[ -0.3  -6.5  36.1   6.1 -20.2 -13.3   6.1   7.9   6.1] : muke
[-50.9   6.2 -50.9 -50.9  -9.5 -50.9   6.2   3.5 -33.5] : lelu
[  0.3   9.4 -50.9 -51.0  -0.5 -16.1   6.2   3.5 -33.5] : legog
[ -0.4  -8.1  87.4 -70.7  18.9   9.2   1.4 -78.6  52.2] : koro
[ -0.1   0.1  66.3  17.5 -26.8 -19.5 -10.8  14.2  57.8] : potir
places lelu: [-50.9]
0 2 3 5
again muke: 
[6.1]

[  0.2  -1.6 -25.9  85.6 -39.4 -24.3  -0.4  75.0 -18.1  -9.0 -32.0   3.8
   2.4 -18.1 -28.2] : keze
[-24.3 -28.2  75.0  -1.6 -32.0 -39.4  -0.4 -18.1  85.6  -9.0 -25.9 -18.1
   0.2   3.8   2.5] : dimek
[ 0.3 -6.2  4.5 34.6 -2.6  3.5 -2.1 24.5  2.8 -1.5  6.1  3.3 -2.0  7.0
  2.4] : sobi
[  0.2  -5.5 -18.0  12.5  19.3  27.8  -3.2  15.5 -14.5  -4.2  23.9  -2.8
   1.2 -15.6  18.5] : fon
[  1.1   7.5 -57.1 -12.6  11.7   2.8  10.4  -7.3 -45.5 -10.0   2.6   1.3
   0.9 -61.0  10.5] : Fol
again keze: 
[-18.1]
q: [  0.2  -1.6 -25.9  85.6 -39.4 -24.3  -0.4  75.0 -18.1  -9.0 -32.0   3.8
   2.4 -18.1 -28.2]
keze
howmany Fol: [-10.0]
1
order: [ 18.5   0.2  -5.5 -18.0  12.5  19.3  27.8  -3.2  15.5 -14.5  -4.2  23.9
  -2.8   1.2 -15.6]
fon
places keze: [-18.1]
8 13
places sobi: [-2.6]
4
order: [-28.2 -18.1   2.4   3.8 -32.0  -9.0 -18.1  75.0  -0.4 -24.3 -39.4  85.6
 -25.9  -1.6   0.2]
keze

